[[157 127 102 102 122 128 125 107 135 146 126 107 130 128]
 [116 130 133 141 125 124 132 141 155 132 129 140 130 126]
 [119 127 109 136 121 129 125 136 122 125 125 134 128 128]]
->
[[128 128 134 125 125 122 136 125 129 121 136 109 127 119]
 [126 130 140 129 132 155 141 132 124 125 141 133 130 116]
 [128 130 107 126 146 135 107 125 128 122 102 102 127 157]]

[[120 126 128 133 120 128 128 116 110]
 [119 124 127 134 119 128 128 113 104]
 [122 136 114 107 113 128 110 117 123]
 [122 136 115 112 115 126 114 121 124]
 [120 129 129 132 121 128 129 120 117]
 [117 136 124 125 122 125 126 129 126]
 [122 136 115 112 115 126 114 121 124]]
->
[[124 121 114 126 115 112 115 136 122]
 [126 129 126 125 122 125 124 136 117]
 [117 120 129 128 121 132 129 129 120]
 [124 121 114 126 115 112 115 136 122]
 [123 117 110 128 113 107 114 136 122]
 [104 113 128 128 119 134 127 124 119]
 [110 116 128 128 120 133 128 126 120]]

[[122 136 114 129 128 123]
 [156 153 140 119 111 127]
 [139 138 119 120 149 155]
 [140 140 150 127 128 130]
 [118 109 129 136 132 127]
 [123 126 138 136 135 136]
 [118 135 108 124 139 113]
 [127 129 129 128 127 128]]
->
[[128 127 128 129 129 127]
 [113 139 124 108 135 118]
 [136 135 136 138 126 123]
 [127 132 136 129 109 118]
 [130 128 127 150 140 140]
 [155 149 120 119 138 139]
 [127 111 119 140 153 156]
 [123 128 129 114 136 122]]

[[130 134 108 105 128 119 128]
 [128 128 133 127 133 130 112]]
->
[[112 130 133 127 133 128 128]
 [128 119 128 105 108 134 130]]

[[116 127 127 134 114 127 129 127 137 110 152 127 116 126 129]
 [119 139 128 129 138 126 127 127 130 121 125 128 139 129 127]
 [118 111 129 131 116 130 127 129 144 118 135 126 116 127 127]
 [139 124 127 148 116 130 130 124 117 119 139 128 118 126 129]]
->
[[129 126 118 128 139 119 117 124 130 130 116 148 127 124 139]
 [127 127 116 126 135 118 144 129 127 130 116 131 129 111 118]
 [127 129 139 128 125 121 130 127 127 126 138 129 128 139 119]
 [129 126 116 127 152 110 137 127 129 127 114 134 127 127 116]]

[[122 147 112 121 123 128 128 121 133]
 [122 153 125 121 123 128 128 119 130]]
->
[[130 119 128 128 123 121 125 153 122]
 [133 121 128 128 123 121 112 147 122]]

[[121 131 118 122 134 142 124]
 [128 127 129 129 127 129 128]
 [139 143 139 114 126 136 113]
 [142 153 121 130 138 127 111]
 [128 128 128 128 128 129 129]
 [123 127 122 129 124 139 125]]
->
[[125 139 124 129 122 127 123]
 [129 129 128 128 128 128 128]
 [111 127 138 130 121 153 142]
 [113 136 126 114 139 143 139]
 [128 129 127 129 129 127 128]
 [124 142 134 122 118 131 121]]
---
[[139 146 128 138]
 [118 135 130 138]
 [140 123 129 117]
 [155 152 147 125]
 [122 115 133 136]
 [135 118 147 122]
 [114 128 129 128]]
->
[[146 128 138 139]
 [135 130 138 118]
 [123 129 117 140]
 [152 147 125 155]
 [115 133 136 122]
 [118 147 122 135]
 [128 129 128 114]]

[[120 126 127 130 128]
 [136 127 128 129 127]
 [123 140 127 128 106]]
->
[[126 127 130 128 120]
 [127 128 129 127 136]
 [140 127 128 106 123]]

[[116 130 126 129]
 [130  98 133 115]
 [123 132 133 138]
 [129  98 132 115]
 [130 127 130 127]
 [138 130 120 143]
 [130 104 139 118]
 [124 131 143 135]
 [144 123 132 127]
 [135 128 146 132]
 [134 102 136 111]]
->
[[130 126 129 116]
 [ 98 133 115 130]
 [132 133 138 123]
 [ 98 132 115 129]
 [127 130 127 130]
 [130 120 143 138]
 [104 139 118 130]
 [131 143 135 124]
 [123 132 127 144]
 [128 146 132 135]
 [102 136 111 134]]

[[121 140 128 128 128 129 131 128 128 128 122 124]
 [115 123 129 107 127 128 131 128 128 128 121 139]
 [126 122 129 127 128 129 127 128 129 126 126 125]
 [136 119 126 124 127 127 127 129 127 129 139 124]]
->
[[140 128 128 128 129 131 128 128 128 122 124 121]
 [123 129 107 127 128 131 128 128 128 121 139 115]
 [122 129 127 128 129 127 128 129 126 126 125 126]
 [119 126 124 127 127 127 129 127 129 139 124 136]]

[[125 136 110 138 122 124]
 [111 128 136 134 119 150]
 [128 128 155 137 139 113]
 [122 135 137 131 142 114]]
->
[[136 110 138 122 124 125]
 [128 136 134 119 150 111]
 [128 155 137 139 113 128]
 [135 137 131 142 114 122]]

[[127 129 137 146 107]
 [131 137 140 141 125]
 [129 137 134 148 127]
 [125 129 134 141 106]
 [125 133 136 138 106]]
->
[[129 137 146 107 127]
 [137 140 141 125 131]
 [137 134 148 127 129]
 [129 134 141 106 125]
 [133 136 138 106 125]]

[[139 132 111]
 [142 141 107]
 [147 135 121]
 [102 109 132]
 [123 124 103]
 [138 136 127]]
->
[[132 111 139]
 [141 107 142]
 [135 121 147]
 [109 132 102]
 [124 103 123]
 [136 127 138]]

[[131 133 125 132 118 129]
 [134 115 144 114 119 126]
 [129 127 132 129 135 132]
 [128 147 135 125 128 121]
 [129 131 138 130 142 121]
 [126 112 143 128 124 131]
 [122 146 115 127 124 126]
 [128 105 138 127 140 127]
 [132 139 130 122 128 135]
 [128 121 154 124 134 129]
 [128 133 108 129 129 123]]
->
[[133 125 132 118 129 131]
 [115 144 114 119 126 134]
 [127 132 129 135 132 129]
 [147 135 125 128 121 128]
 [131 138 130 142 121 129]
 [112 143 128 124 131 126]
 [146 115 127 124 126 122]
 [105 138 127 140 127 128]
 [139 130 122 128 135 132]
 [121 154 124 134 129 128]
 [133 108 129 129 123 128]]

[[133 135 130 144 128 136 134 134 129 131 133 130 135 132 131]
 [121 130 128 134 126 127 140 125 130 118 124 136 121 132 140]
 [129 129 131 139 130 139 132 131 138 131 150 145 133 135 141]
 [130 134 129 144 127 130 133 130 149 126 124 139 135 132 149]]
->
[[135 130 144 128 136 134 134 129 131 133 130 135 132 131 133]
 [130 128 134 126 127 140 125 130 118 124 136 121 132 140 121]
 [129 131 139 130 139 132 131 138 131 150 145 133 135 141 129]
 [134 129 144 127 130 133 130 149 126 124 139 135 132 149 130]]
